Below are the code and all the weights of a small trained network. Each question names an input and a class and asks about switching units off, where a switched-off unit gives its printed mean instead of its output.

import numpy as np


def w(rows, s, z=0):
    codes = np.array(rows[::2]) - 128.0
    scale = np.full(codes.shape[1], s)
    scale[-1] = z or s
    return codes * scale


def f(y):
    return y / 2 * (1 + np.tanh(0.7978845608 * (y + 0.044715 * y**3)))


def log_softmax(a):
    a = a - a.max(-1, keepdims=True)
    return a - np.log(np.exp(a).sum(-1, keepdims=True))


def net(x, mask):
    res = np.array(x, float).reshape(1, 7) / 4 @ E
    y = f(res @ A[0][:, :-1].T + A[0][:, -1])
    res = res + np.where(mask, y, B[0][:, -1]) @ B[0][:, :-1]
    return log_softmax(res[-1] @ U[:, :-1].T + U[:, -1])


A, B = {}, {}
E = w([
[153,146,91,10,132,154,93,123],'x0',
[115,173,179,153,61,177,81,157],'x1',
[187,176,63,151,70,115,195,140],'x2',
[169,59,82,135,113,81,53,152],'x3',
[126,128,129,128,127,129,126,129],'x4',
[201,134,173,115,106,83,120,38],'x5',
[74,214,74,154,160,119,72,100],'x6',
],0.011)
A[0] = w([
[108,116,85,94,134,171,111,189,124],'n1',
[167,133,170,131,92,102,139,59,32],'n2',
[137,158,135,66,114,134,94,124,174],'n3',
[136,140,144,96,90,92,100,81,71],'n4',
[158,141,152,125,133,120,113,79,82],'n5',
[150,172,74,162,84,117,155,137,37],'n6',
[107,119,163,253,140,98,154,121,6],'n7',
[108,130,106,169,172,152,144,210,25],'n8',
[141,167,130,154,84,188,63,131,95],'n9',
[137,82,100,205,104,74,62,142,150],'n10',
[88,118,165,121,165,139,75,101,89],'n11',
[87,167,173,169,158,183,207,65,112],'n12',
[114,140,162,146,82,135,92,140,37],'n13',
[74,180,107,125,170,94,60,93,70],'n14',
[120,141,141,134,74,162,98,133,114],'n15',
[139,143,179,175,93,148,108,172,100],'n16',
[142,89,207,76,173,150,106,146,177],'n17',
[166,143,158,145,139,105,115,90,70],'n18',
[163,163,85,96,56,127,161,131,137],'n19',
[98,101,66,130,189,89,172,100,115],'n20',
[102,182,63,169,150,143,100,113,4],'n21',
[116,55,144,92,99,173,195,203,93],'n22',
],0.012,0.004)
B[0] = w([
[127,190,75,130,188,160,142,130,206],'n1',
[153,184,110,190,179,115,69,191,206],'n2',
[146,144,93,112,121,147,175,91,202],'n3',
[88,197,110,136,196,178,115,169,178],'n4',
[131,201,100,164,148,151,119,180,170],'n5',
[7,68,121,171,116,134,163,137,190],'n6',
[169,143,51,91,146,232,147,3,235],'n7',
[118,224,108,178,186,132,100,165,195],'n8',
[125,126,183,101,179,54,184,84,202],'n9',
[114,121,73,21,79,116,140,191,228],'n10',
[20,69,68,208,91,119,199,136,207],'n11',
[103,128,110,30,56,105,115,222,254],'n12',
[119,124,144,121,140,86,162,141,165],'n13',
[183,123,146,156,57,108,63,107,220],'n14',
[117,145,177,97,205,52,189,94,178],'n15',
[125,155,152,110,152,82,157,82,195],'n16',
[131,87,93,170,69,142,174,120,253],'n17',
[123,203,76,186,169,101,85,191,169],'n18',
[64,48,105,167,91,152,163,101,213],'n19',
[148,114,191,111,174,43,237,111,222],'n20',
[232,146,185,180,56,85,2,104,191],'n21',
[216,179,137,184,95,93,59,126,238],'n22',
],0.009,0.0096)
U = w([
[125,172,106,165,187,148,104,186,99],'0',
[198,117,160,165,50,110,99,117,128],'1',
[58,76,112,178,80,136,152,122,77],'2',
[140,119,173,82,177,61,170,104,113],'3',
[120,127,102,1,72,131,113,197,93],'4',
[152,130,95,73,134,205,126,54,179],'5',
[130,121,132,111,109,129,124,136,248],'6',
[135,94,174,85,140,155,97,129,98],'7',
],0.014,0.016)

Each question gives the input, the list of numbers given to net, and the class t.
The units are the neurons (one row each of A and B). Each row of codes is followed by its name. A weight is (code - 128) times the scale printed after its matrix; where a second scale follows, it is the last column's (A, B and U).
mask holds one flag per neuron, in row order. A switched-off neuron (its flag False) gives its mean, the last column of its row in B, instead of its output. The means were averaged over made-up inputs and are rounded, as every weight is.
A unit's drop is (log p(t) with every unit on - log p(t) with that unit switched off) / (log p(t) with every unit on - log p(t) with every unit switched off).
The circuit of an input: a set's keep is (log p(t) with only the set's units on - log p(t) with every unit switched off) / (log p(t) with every unit on - log p(t) with every unit switched off). Starting from the 12 units with the biggest drops (on a tie, the unit counted first), units are removed one at a time, each time the one whose removal leaves the highest keep (on an exact tie, the one counted first), for as long as the keep stays at least 0.8.
circuit, biggest first: the units of the circuit, biggest drop first
most important unit: the unit with the biggest drop
k most important neurons: the k neurons with the biggest drops, biggest first
drop when u is switched off: that unit's drop, to one decimal
input [-3,6,-7,-7,-7,2,2], class 2: 3 most important neurons : [n11; n10; n17]
input [-5,-5,3,7,-2,-7,-8], class 1: circuit, biggest first : [n22]
input [1,-8,-2,6,7,8,-2], class 0: circuit, biggest first : [n2; n4]
input [7,0,-3,8,7,7,8], class 1: 2 most important neurons : [n14; n12]
input [1,1,8,6,2,-5,7], class 2: 3 most important neurons : [n6; n19; n22]
input [3,-6,8,0,-7,0,-7], class 2: 4 most important neurons : [n19; n6; n21; n14]
input [7,8,-1,-1,-6,-5,1], class 3: circuit, biggest first : [n9; n15]
input [-7,8,7,6,1,-4,-7], class 3: circuit, biggest first : [n16; n15]
input [1,-3,-7,5,5,-6,-7], class 1: 2 most important neurons : [n22; n17]
input [4,3,-7,1,-6,6,-6], class 2: circuit, biggest first : [n17; n11]
input [-7,5,1,-4,1,4,6], class 5: 3 most important neurons : [n7; n22; n20]
input [7,-7,-7,-6,-1,-7,-5], class 0: 3 most important neurons : [n1; n22; n7]
input [1,6,-7,-8,0,0,5], class 4: 3 most important neurons : [n12; n19; n6]
input [-2,-3,-3,-5,4,-3,3], class 4: most important unit : n12
input [4,4,1,4,-1,-2,1], class 3: circuit, biggest first : [n12; n9; n15]
input [4,-1,0,3,2,-1,-6], class 1: 2 most important neurons : [n22; n7]
input [1,3,-6,5,-5,3,5], class 2: 2 most important neurons : [n11; n12]
input [6,0,2,-1,3,3,-3], class 5: circuit, biggest first : [n12; n3]
input [1,4,-5,-7,2,2,8], class 1: 3 most important neurons : [n14; n21; n10]
input [-3,3,7,4,7,-6,6], class 2: circuit, biggest first : [n6]
input [8,6,-3,-4,-5,-4,4], class 5: 4 most important neurons : [n20; n3; n1; n12]
input [-2,4,7,-4,6,8,7], class 0: drop when n5 is switched off : 0.1
input [-3,5,6,6,7,8,-7], class 0: drop when n2 is switched off : 0.3
input [5,2,-3,5,5,0,6], class 1: drop when n7 is switched off : 0.4
